Moves between points:
$: j973->j390, j557->j142, j147->j16, j527->j922, j488->j569, j831->j193, j861->j533, j349->j412, j129->j914, j763->j439, j146->j888, j314->j102, j714->j264, j172->j973, j330->j518, j134->j253, j249->j194, j736->j988, j715->j97, j148->j557, j712->j912, j922->j824, j518->j131, j595->j428, j784->j351, j958->j937, j727->j527, j268->j827, j824->j257, j762->j247, j22->j784, j937->j311, j888->j842, j157->j803, j569->j628, j510->j133, j524->j409, j50->j674, j255->j330, j755->j750, j809->j807, j764->j524, j93->j765, j142->j349, j390->j321, j914->j682, j428->j435, j683->j93, j171->j355, j102->j513, j257->j755, j614->j709, j645->j147, j892->j129, j373->j733, j682->j537, j854->j314, j894->j595, j97->j373, j422->j442, j173->j94, j800->j675, j20->j727, j418->j526, j589->j662, j708->j762, j737->j645, j836->j712, j662->j800, j114->j952, j985->j736, j952->j127, j131->j854, j731->j206, j675->j721, j515->j268, j247->j165, j281->j18, j567->j708, j765->j122, j205->j589, j32->j927, j133->j157, j539->j577, j311->j515, j442->j644, j234->j601, j94->j81, j303->j917, j165->j205, j802->j661, j351->j731, j850->j715, j644->j958, j725->j49, j64->j683, j988->j148, j264->j861, j997->j934, j827->j451, j288->j831, j253->j172, j81->j151, j601->j510, j127->j422, j533->j567, j721->j539, j709->j171, j793->j399, j659->j50, j577->j37, j512->j114, j842->j558, j934->j737, j260->j892, j674->j228, j228->j303, j193->j20, j321->j725, j151->j523, j262->j763, j526->j507, j917->j363, j628->j22, j435->j134, j853->j836, j661->j512, j194->j255, j16->j714, j355->j249, j363->j853, j18->j173, j520->j997, j513->j288, j451->j894, j37->j850, j122->j447, j912->j614, j152->j32, j807->j99, j447->j262, j507->j281, j412->j152, j901->j764, j399->j802, j733->j659, j206->j234, j537->j809, j741->j793, j558->j520, j10->j284, j523->j654, j49->j360, j803->j901, j654->j64, j360->j10, j439->j488, j750->j985, j927->j146, j284->j418, j409->j260, j99->j741
%: j973->j934, j557->j284, j147->j122, j527->j134, j488->j659, j831->j894, j861->j439, j349->j526, j129->j131, j763->j373, j146->j94, j314->j515, j714->j262, j172->j997, j330->j644, j134->j558, j249->j127, j736->j49, j715->j524, j148->j10, j712->j399, j922->j253, j518->j958, j595->j146, j784->j303, j958->j148, j727->j435, j268->j412, j824->j172, j762->j22, j22->j228, j937->j557, j888->j81, j157->j709, j569->j50, j510->j912, j524->j194, j50->j914, j255->j442, j755->j390, j809->j513, j764->j249, j93->j577, j142->j418, j390->j737, j914->j854, j428->j888, j683->j539, j171->j114, j102->j268, j257->j973, j614->j661, j645->j765, j892->j518, j373->j260, j682->j314, j854->j311, j894->j927, j97->j409, j422->j985, j173->j165, j800->j601, j20->j428, j418->j533, j589->j206, j708->j628, j737->j93, j836->j793, j662->j234, j114->j257, j985->j725, j952->j755, j131->j937, j731->j363, j675->j510, j515->j349, j247->j784, j281->j762, j567->j569, j765->j37, j205->j731, j32->j18, j133->j614, j539->j157, j311->j142, j442->j736, j234->j836, j94->j205, j303->j809, j165->j351, j802->j527, j351->j917, j850->j764, j644->j988, j725->j147, j64->j721, j988->j360, j264->j763, j997->j64, j827->j152, j288->j451, j253->j520, j81->j589, j601->j712, j127->j750, j533->j488, j721->j133, j709->j512, j793->j20, j659->j129, j577->j803, j512->j824, j842->j151, j934->j683, j260->j330, j674->j682, j228->j537, j193->j595, j321->j645, j151->j662, j262->j97, j526->j567, j917->j807, j628->j674, j435->j842, j853->j741, j661->j922, j194->j422, j16->j447, j355->j952, j363->j99, j18->j247, j520->j654, j513->j827, j451->j32, j37->j901, j122->j850, j912->j802, j152->j281, j807->j288, j447->j715, j507->j708, j412->j507, j901->j355, j399->j727, j733->j892, j206->j853, j537->j102, j741->j193, j558->j523, j10->j264, j523->j800, j49->j16, j803->j171, j654->j675, j360->j714, j439->j733, j750->j321, j927->j173, j284->j861, j409->j255, j99->j831
~: j973->j512, j557->j518, j147->j750, j527->j712, j488->j284, j831->j917, j861->j148, j349->j854, j129->j439, j763->j360, j146->j831, j314->j50, j714->j736, j172->j661, j330->j97, j134->j399, j249->j37, j736->j194, j715->j147, j148->j330, j712->j662, j922->j912, j518->j373, j595->j99, j784->j281, j958->j260, j727->j836, j268->j682, j824->j614, j762->j412, j22->j507, j937->j892, j888->j193, j157->j64, j569->j418, j510->j523, j524->j122, j50->j533, j255->j715, j755->j171, j809->j22, j764->j765, j93->j973, j142->j131, j390->j114, j914->j488, j428->j741, j683->j172, j171->j539, j102->j674, j257->j709, j614->j675, j645->j755, j892->j763, j373->j714, j682->j569, j854->j659, j894->j807, j97->j16, j422->j764, j173->j451, j800->j842, j20->j853, j418->j937, j589->j146, j708->j349, j737->j257, j836->j589, j662->j888, j114->j157, j985->j249, j952->j803, j131->j733, j731->j173, j675->j558, j515->j914, j247->j152, j281->j268, j567->j142, j765->j390, j205->j927, j32->j513, j133->j654, j539->j997, j311->j129, j442->j524, j234->j81, j94->j894, j303->j762, j165->j32, j802->j601, j351->j18, j850->j645, j644->j409, j725->j127, j64->j253, j988->j255, j264->j988, j997->j922, j827->j537, j288->j303, j253->j802, j81->j595, j601->j151, j127->j901, j533->j557, j721->j520, j709->j721, j793->j206, j659->j861, j577->j934, j512->j133, j842->j20, j934->j824, j260->j262, j674->j567, j228->j708, j193->j363, j321->j952, j151->j428, j262->j49, j526->j311, j917->j247, j628->j526, j435->j793, j853->j205, j661->j510, j194->j850, j16->j985, j355->j577, j363->j165, j18->j827, j520->j527, j513->j228, j451->j809, j37->j737, j122->j321, j912->j800, j152->j102, j807->j784, j447->j725, j507->j515, j412->j314, j901->j93, j399->j234, j733->j264, j206->j94, j537->j628, j741->j731, j558->j727, j10->j644, j523->j435, j49->j422, j803->j683, j654->j134, j360->j442, j439->j10, j750->j355, j927->j288, j284->j958, j409->j447, j99->j351
^: j973->j737, j557->j418, j147->j447, j527->j253, j488->j50, j831->j595, j861->j488, j349->j507, j129->j854, j763->j733, j146->j81, j314->j268, j714->j763, j172->j934, j330->j958, j134->j520, j249->j422, j736->j360, j715->j409, j148->j284, j712->j802, j922->j172, j518->j937, j595->j888, j784->j917, j958->j557, j727->j134, j268->j152, j824->j973, j762->j784, j22->j303, j937->j142, j888->j151, j157->j171, j569->j674, j510->j614, j524->j255, j50->j682, j255->j644, j755->j321, j809->j288, j764->j194, j93->j37, j142->j526, j390->j645, j914->j314, j428->j842, j683->j577, j171->j952, j102->j827, j257->j390, j614->j512, j645->j122, j892->j131, j373->j892, j682->j102, j854->j515, j894->j146, j97->j260, j422->j736, j173->j205, j800->j510, j20->j435, j418->j567, j589->j234, j708->j22, j737->j765, j836->j399, j662->j601, j114->j755, j985->j49, j952->j750, j131->j311, j731->j853, j675->j133, j515->j412, j247->j351, j281->j247, j567->j628, j765->j850, j205->j206, j32->j173, j133->j709, j539->j803, j311->j349, j442->j988, j234->j712, j94->j589, j303->j807, j165->j731, j802->j922, j351->j363, j850->j524, j644->j148, j725->j16, j64->j539, j988->j10, j264->j439, j997->j683, j827->j32, j288->j894, j253->j997, j81->j662, j601->j912, j127->j985, j533->j569, j721->j157, j709->j114, j793->j727, j659->j914, j577->j901, j512->j257, j842->j523, j934->j93, j260->j518, j674->j537, j228->j809, j193->j428, j321->j147, j151->j800, j262->j373, j526->j708, j917->j99, j628->j228, j435->j558, j853->j793, j661->j824, j194->j442, j16->j262, j355->j127, j363->j741, j18->j165, j520->j64, j513->j451, j451->j927, j37->j764, j122->j715, j912->j661, j152->j18, j807->j831, j447->j97, j507->j762, j412->j281, j901->j249, j399->j527, j733->j129, j206->j836, j537->j513, j741->j20, j558->j654, j10->j861, j523->j675, j49->j714, j803->j355, j654->j721, j360->j264, j439->j659, j750->j725, j927->j94, j284->j533, j409->j330, j99->j193
!: j973->j257, j557->j937, j147->j725, j527->j802, j488->j533, j831->j99, j861->j284, j349->j515, j129->j659, j763->j264, j146->j595, j314->j682, j714->j360, j172->j824, j330->j260, j134->j527, j249->j764, j736->j442, j715->j447, j148->j958, j712->j601, j922->j661, j518->j892, j595->j193, j784->j247, j958->j518, j727->j399, j268->j102, j824->j512, j762->j281, j22->j762, j937->j131, j888->j428, j157->j539, j569->j567, j510->j675, j524->j715, j50->j569, j255->j409, j755->j952, j809->j303, j764->j850, j93->j737, j142->j311, j390->j755, j914->j50, j428->j20, j683->j934, j171->j803, j102->j537, j257->j114, j614->j133, j645->j321, j892->j733, j373->j763, j682->j674, j854->j914, j894->j831, j97->j262, j422->j194, j173->j927, j800->j523, j20->j793, j418->j142, j589->j81, j708->j507, j737->j390, j836->j234, j662->j151, j114->j171, j985->j422, j952->j355, j131->j129, j731->j205, j675->j654, j515->j314, j247->j18, j281->j152, j567->j526, j765->j645, j205->j94, j32->j451, j133->j721, j539->j683, j311->j854, j442->j255, j234->j662, j94->j146, j303->j784, j165->j173, j802->j912, j351->j165, j850->j122, j644->j330, j725->j985, j64->j997, j988->j644, j264->j10, j997->j172, j827->j513, j288->j807, j253->j922, j81->j888, j601->j800, j127->j249, j533->j418, j721->j64, j709->j157, j793->j836, j659->j488, j577->j93, j512->j709, j842->j435, j934->j973, j260->j373, j674->j628, j228->j22, j193->j741, j321->j750, j151->j842, j262->j714, j526->j349, j917->j351, j628->j708, j435->j727, j853->j206, j661->j614, j194->j524, j16->j49, j355->j901, j363->j731, j18->j32, j520->j253, j513->j809, j451->j288, j37->j765, j122->j147, j912->j510, j152->j827, j807->j917, j447->j16, j507->j412, j412->j268, j901->j37, j399->j712, j733->j439, j206->j589, j537->j228, j741->j853, j558->j134, j10->j148, j523->j558, j49->j736, j803->j577, j654->j520, j360->j988, j439->j861, j750->j127, j927->j894, j284->j557, j409->j97, j99->j363

The rows follow the links: the fewer symbols apart two points are, the more alike their rows tend to be.

Name the point of each row.
  71   -68    68    42   -10  -166  -162    91   -30    16   167    15  -206    77    69    56   125    13  -152    16   -68  -157   -71   -74     0    58    72   -83   224     9  -238   -70   -53   -36    43   -10   -31   126   -80   260   -89    -8    73  -208   -81   -30 -> j151
 -93   -13     1   -47  -113  -132  -158   138   -49   -53   103   -50   -35   -98   -22  -129   -96    20   -92   -64   -42   -15   -60   -32    85    10    79   -33   158    -3  -144    19   105   113   239   -42  -135   173   -60   164  -197  -113   176    26  -143   191 -> j206
  21    51    45    -5   -53   -68   -92   162    46  -194   -79     4   -47   -41   -66   -86    32   -67  -123   -38   -17    26    33   120   229    23    98  -198   214   147  -186   -14    57   -27    37    57    36   199  -217    27  -124  -136    93   181    24    35 -> j99
 -46   -25    23   -38  -104  -178  -191   109   -53   -13   138   -41   -75   -40     6   -97   -61    59  -134   -80   -61   -85   -96   -66    20    26    71   -29   144    -3  -168    14    55    81   225   -42  -185   130   -11   205  -176   -61   184  -101  -131   158 -> j888
 -87    42   -19    53    92    59    44   -26    81   115   219    23   -51  -155  -129  -167  -138    18   201   -58   -66     8    14   117  -167   -47   -95    88    64  -155   304   194    92    -9   -17    22   -28  -110   148   -35     4    40   -65   118   -89    28 -> j488
-119   -31  -109   -71   -82    92   100  -119   -53    33  -216   -51   240    31   106   133   -55     1    50    87   150   162   -11  -170    13   -57   -48   172  -328   -66    32   -92    -7   156    33   -79    22   -49    42  -115    88    -9   -36   -29   -11    92 -> j755
-112    30    -2   -25   -96   -79  -134   171    -8  -121     6   -28   -16  -120   -45  -122   -62   -36   -64   -39   -21    45   -15    48   173   -10    92   -87   205    32  -150     2   117    95   179   -16   -32   217  -149   113  -186  -159   133   142  -111   154 -> j595
 -52    75   -44   -39   -10   244   145    32  -301   -66  -139   -68   115  -201    16   -13  -182   -30   263    76   -15    83   217    88    92   -24    81   120   -87   -14    72   -47    99   -11    72   -74    16   -10     5   -14    14    44   -29   106    72   -30 -> j49
 146    33    81   -65   -63  -160  -108    73   126  -165   -71     7   -24   108  -103  -109    60    36  -264  -152   -41   -62   -60    86   112    61    50  -222    79   243  -149    25   -42   -52    40    93  -106    69   -79   -62   -99   -64   144    70   125    61 -> j917
  70    46    48    63    80   -63    14   -16   327   -65    -5    94   -52    81  -146   -84   124   -55   -85   -72    11    42   -46   173     0     5   -87  -185   111    80   114   111   -36   -80  -204   144   126   -28   -65  -198    35   -55   -59   225    63   -59 -> j507
 -46    73   -40   -40    -2   251   149    45  -297   -85  -172   -68   118  -193    17    14  -158   -43   252    84   -14    89   219    85   102   -23    82   102   -88    10    35   -67    90   -14    51   -75    32     7   -16   -16    13    51   -28   115    84   -50 -> j16
-112   -70   -14   126    31   -61  -104    71    45    59   138    57  -153    -6   109   135   130  -102    -3   149    28     8   -42   -77    38   -28    14   -11   247  -156  -154   -76    15    52   -41   -39   183   174  -172   212   -35  -103   -52   -59  -209   -51 -> j558
 -75   -30   -92   -94  -100    82    97  -127   -98    36  -218   -72   257    49    95   109   -71    44    27    47   114   114    -9  -171    -7   -46   -34   184  -351   -27    23   -91   -25   127    64   -84   -39   -90    86  -114    83    27   -17   -67    22    92 -> j355
 -81   -15     6   -42  -105  -163  -176   129   -51   -37   112   -48   -45   -80   -19  -122   -89    36  -105   -70   -53   -42   -69   -51    60     7    74   -23   159    -1  -149    20    92   114   235   -41  -159   158   -37   177  -188  -106   169    -9  -142   184 -> j589
   0   -73   -38    62    40    23    50  -110    90    51  -119    55    32   171   156   267   206   -79   -51   164   133    60   -46  -141     4   -14   -59    21  -111   -54   -70  -143  -119    10  -199   -19   214    -7   -98   -44   154    -2  -143  -100    10  -138 -> j683
-137  -115   -69    42   -34  -129   -91   -73    92   181   155    11   -20    85   127   121    80    15   -61    65    72    -6  -170  -235  -134   -45   -86   132   -35  -202   -45   -30   -35   155    54   -72    15     8    40   129     4   -40   -18  -214  -217    76 -> j253
  42   -60    53    -6   -54  -200  -191    79   -54    12   179   -15  -147    42    50   -15    45    55  -163   -48   -78  -150  -104   -88   -11    50    77   -61   172    16  -220   -34   -22    12   142   -23  -142   112   -17   242  -134    -3   136  -198   -89    55 -> j836
 -66    68   -43   -47   -17   236   131    36  -309   -26   -99   -79   118  -216     2   -31  -221    -8   260    48   -27    57   190    58    61   -30    72   146  -105   -32    91   -17   115     6   101   -70   -47   -30    55    -5    -3    57    -2    84    39    -1 -> j442
  71    -7    31    11    77   -89    -6   -94   196   125   209    53   -63    42  -137  -136   -21   103   -26  -159   -67   -87   -94    52  -223    12  -119    -7   -30   -35   250   185   -40   -53   -48    72  -118  -189   216   -97    32    89   -21   -25    11    28 -> j50
 -13    44    26   -12   -56   -59   -90   167    37  -190   -78    -6   -42   -50   -57   -90    27   -79  -100   -26   -23    36    31   113   226    11   102  -184   227   131  -182    -8    75     8    55    41    46   216  -210    39  -136  -154   103   190    -7    49 -> j363
  21    46    -6   -72     0   167    98    -2  -305    41    27   -78    55  -160   -23   -77  -223    88   210   -35   -91   -54   131    39   -72     5    62   145  -117   -15   134    29    68   -46   140   -68  -180  -121   183    35    -7   140    35   -63    75     2 -> j360
 114    33    58    70    91   -78    13   -41   310   -30    33   108   -88   107  -136   -80   132   -27  -102   -84   -16    -8   -43   152   -49    23   -88  -180    95    86   122   117   -73  -121  -211   150    97   -64   -33  -182    57    -9   -67   145    86   -82 -> j628
  40    46     3   -62    16   151    96    -6  -313    40    45   -76    33  -151   -18   -68  -213    88   203   -40   -99   -91   127    44   -80    14    56   142  -115    -8   134    33    48   -73   121   -63  -182  -136   195    47    -6   163    33   -79    80   -16 -> j988
  98    38    26   -54    45   143    93   -15  -299    55    66   -59   -14  -126   -20   -56  -181    96   186   -38  -118  -130   138    54  -100    41    58   116   -89     2   119    24    23  -112    72   -41  -178  -145   202    64     7   190    11  -108   117   -68 -> j330
  85    -4   -26  -114   -56   107   116  -114  -202    -8  -239   -74   180    84    99   123   -43    72     5    31    60     4    54  -109    -1    21    28   110  -342    86   -13  -107   -82   -10    21   -59   -83  -124   102   -95   105   122    -2  -142   168   -21 -> j750
 115    24    74   -89   -86  -202  -115    31   157  -122   -46     0    27   105  -120  -158    20    85  -264  -192   -41   -49  -115    42    59    51    20  -159     6   214   -72    69   -31    -7    80    83  -170    22    10   -93   -94   -59   154    63    92   141 -> j451
 -48    58    -2   102   140   163    98    30   -28    48   155    49   -95  -195   -91   -94   -90   -53   274    31   -69    -2   134   184   -65   -22   -36    36   155  -115   225   118    87   -95   -97    17   100   -53    46     6    27    53  -124   150   -34  -122 -> j557
 -43   -63   -61    57    18    60    81   -94    73    28  -166    43    67   146   155   255   179   -92    -6   185   151   110   -21  -131    34   -25   -50    35  -123   -67   -61  -140   -88    34  -174   -25   244    -1  -127   -71   151   -28  -143   -50    -9  -112 -> j973
 123    42    36   -44    62   147    91   -11  -289    43    85   -50   -34  -108   -21   -49  -151    93   186   -40  -124  -136   145    75  -109    38    52    98   -69    13   119    35    14  -142    55   -42  -155  -149   201    59    15   196    11  -120   118   -95 -> j260

Each walk starts at a row. The symbols on each line, taken left to right, move it on to the next point.
Answer with the point's row; about right is enough.
start   43   -98   -21    51    37   -44    19  -124    99    88   -56    56   -13   224   158   255   214   -39   -98   129   107    -2   -87  -165   -56     1   -58    23  -112   -46   -85  -121  -154    -1  -168   -11   148   -44   -46    -8   146    24  -112  -200    -2  -118
! $ ! ^ $ $ ^ ~ ->   -9    73   -38   -38    13   266   156    35  -283   -92  -207   -65   106  -151    32    53  -114   -58   226    95    -1    85   221    89   124   -16    88    72   -82    34    17   -71    68   -41     5   -50    72     7   -50   -35    34    36   -46   102   107   -93
~ ^ % % ! % ->   11    74   -31   -29    15   256   161    34  -280   -96  -213   -50   112  -136    47    71   -93   -65   209    96     9    77   224    80   133   -14    94    59   -95    52     4   -94    61   -66   -14   -53    77     9   -51   -47    61    52   -54    97   134  -106
start   68   -66    63    22   -21  -168  -171    84   -43    21   186    -2  -183    74    68    32   103    29  -159    -2   -67  -159   -80   -80   -13    62    75   -73   212     7  -238   -62   -42   -26    72   -22   -68   119   -49   247  -103    -7    95  -215   -84   -11
^ $ % ! ! ~ ~ ->   43   -63    54    90    29  -118  -138    91   -18     9   145    46  -224    67    95   111   169   -40  -104    69   -41  -105   -44   -60    29    36    62   -91   253   -42  -233   -91   -44   -48   -34   -21    76   149  -144   243   -61   -40    13  -163   -99   -98
% $ ! $ ^ ~ ~ % -> -197   -90   -67    98    -5   -81   -97    12    81   118   153    30   -75   -10   116   118    82   -64     8   131    65    45  -103  -154   -24   -62   -41    77   143  -231  -100   -54    29   142    17   -72   130   126  -100   178   -27  -107   -46   -87  -266    35
start   33    14    17    11    66   -76   -14   -93   176   132   218    39   -57    15  -133  -160   -54   102    -1  -144   -65   -85   -94    57  -231    -3  -130    26   -31   -57   253   195   -25   -36   -22    71  -130  -187   226   -81    29    85    -9   -11   -15    38
! ! ~ % ^ ~ % ->  -84    28   -23    49    77    36    35   -41   100   128   230    24   -41  -141  -131  -174  -128    28   170   -77   -61    -2   -15    97  -179   -40  -113    82    34  -141   307   203    72     8     5    33   -54  -130   180   -43    -7    46   -57   100   -88    42
! $ ^ % % ~ ~ ->  -40    18    -6    22    70   -27    14   -65   135   142   233    28   -40   -78  -133  -167  -124    76    99  -123   -64   -34   -47    71  -216   -29  -118    68    -1  -108   291   204    39     4    -2    43  -105  -155   211   -61    13    61   -28    47   -64    53
start   68    57    43    90   157   189   116    31  -124    18   115    36  -136  -141   -49   -39   -51   -41   259    43  -107   -55   170   192   -56     8    21    -2   144   -35   156    64    37  -187  -136    27    92   -65    34    28    55   117  -113    64    62  -205
~ ^ $ ~ ! % ->  -24    61     9    99   141   183   110    37   -52    40   143    43  -114  -181   -80   -76   -75   -62   276    41   -86    -9   154   193   -57   -24   -22    14   155   -93   219   100    78  -128  -102    21   106   -57    27    11    43    68  -123   135    -6  -150
~ % % % ! ->  152    46    59    24   126   160   107     4  -230    32   101    -4  -122   -97   -35   -20   -76    34   199    -1  -136  -149   168   133   -85    51    52    29    36    25   114    33    -9  -210   -72    -6   -51  -144   119    57    48   188   -47   -78   135  -194
start   46  -112    -4    35    29   -72    -9  -129   102   119    -2    47   -21   225   153   225   208     6  -127    89    99   -44  -115  -193   -86     7   -75    28  -117   -58   -82  -113  -156    12  -136   -23    88   -56     5    21   127    41   -90  -245   -23   -88
^ ^ ^ $ ^ % ~ ~ % ->   35   -17   -51  -114   -81    82   101  -124  -167    12  -211   -75   212    69    99   107   -54    69    -5    19    67    27    17  -131   -12    10     0   141  -357    58     5  -100   -63    45    54   -61   -94  -127   110  -103    97    88    12  -138   121    29
% $ % $ ^ ->  -55    67   -43   -69   -17   208   112    19  -306    -7   -54   -90   104  -207    -9   -62  -245    27   255     4   -46    26   160    55    10   -15    70   154  -121   -26   108     4   113    12   137   -82  -104   -58   104    13   -13    77    15    39    42    26
start   -2    54   -21   -67    -8   172    92    -2  -303    35     6   -94    77  -189   -13   -73  -232    71   223   -23   -73   -49   142    42   -57     2    54   162  -124   -25   132    29    77   -29   138   -78  -161   -99   181    44    -8   134    26   -25    60    16
% % $ $ ! ~ ~ $ ->  125    55    58    68   139   172   110    23  -183    28   100    14  -138   -95   -32   -14   -53    -1   226    22  -129  -122   172   162   -63    44    46    12    83     1   124    39    -3  -215  -112     5    21  -112    77    60    60   166   -88   -20   120  -223
~ ~ ~ % ! ~ ^ ~ ->   30    71   -15   -25    12   257   162    23  -270  -103  -229   -53   113  -109    56    87   -74   -66   197    98    10    71   218    72   135    -6    86    46  -103    69    -3  -108    33   -78   -24   -48    82    -6   -58   -41    67    62   -63    69   156  -125
start   94    28    57   -94  -101  -197  -104    20   170  -112   -43   -13    40   102  -128  -176   -11    88  -259  -206   -23   -27  -114    41    37    43    -1  -152   -18   187   -54    90   -34    11   100    83  -175    15    17  -104   -96   -47   167    68    75   160
! % ! $ ! % ->   69    53    71   -15   -49   -91   -91   143    71  -201   -95    13   -56     7   -72   -80    57   -53  -162   -55   -35    -3    22   116   202    42    95  -219   199   185  -180   -17    19   -47    11    75    23   175  -197    -5  -109  -114   100   145    59    14
~ % % $ % % ! ->   94    38    77   -28   -49  -103   -85   131    74  -194   -91     9   -50    45   -70   -79    73   -43  -185   -79   -38    -6     3   114   196    43    96  -232   178   210  -177   -21     4   -58     3    78     6   153  -181   -17  -105  -104   106   144    81    26
start  -95    47   -19    67   102    77    58    -9    58   111   201    32   -55  -177  -129  -156  -138     6   220   -40   -62    12    39   135  -140   -47   -86    79    82  -153   295   187    96    -3   -21    29     5  -103   128   -32     3    31   -74   131   -84    -8
^ ! ^ ! % ! % ->  145    24    67    55   104  -100     7   -66   302     7    75    99  -107   135  -128   -79   122     8  -108   -99   -29   -58   -66   130  -101    40   -93  -161    65    85   138   120   -94  -133  -206   144    47  -109    32  -162    63    34   -59    71   104   -89
! ^ $ % ! $ ->  140    27    91   -70   -81  -181  -113    53   139  -146   -63    -6    -5   107  -110  -125    44    56  -267  -168   -42   -48   -82    65    92    70    51  -199    56   234  -122    33   -38   -37    45    82  -128    58   -46   -78   -96   -49   158    71   119    94
start -153  -118   -68    60   -25  -123   -95   -56    94   172   151    19   -28    61   123   115    68     3   -43    77    76    11  -168  -227  -107   -56   -80   131    -7  -224   -45   -28   -15   169    43   -75    29    37    20   143     3   -56   -25  -175  -241    81
! ^ ! $ ~ ! ^ ->  -84   -45   -84    39     9    83    97   -98    51    26  -195    19   124    97   151   227   127  -107    14   174   163   151    -9  -122    61   -58   -57    65  -149   -82   -46  -138   -59    72  -141   -32   238    23  -106   -90   139   -53  -144    -9   -16   -75
^ ~ $ ! ~ ! % ^ ->  -15   -17   -71  -116   -82    73   104  -129  -127    37  -212   -73   236    74    97   112   -65    61     9    29   101    76     3  -162   -19   -22    -2   164  -376     8    20   -81   -46    86    64   -79   -79  -105   109  -110    91    57     4  -104    66    66
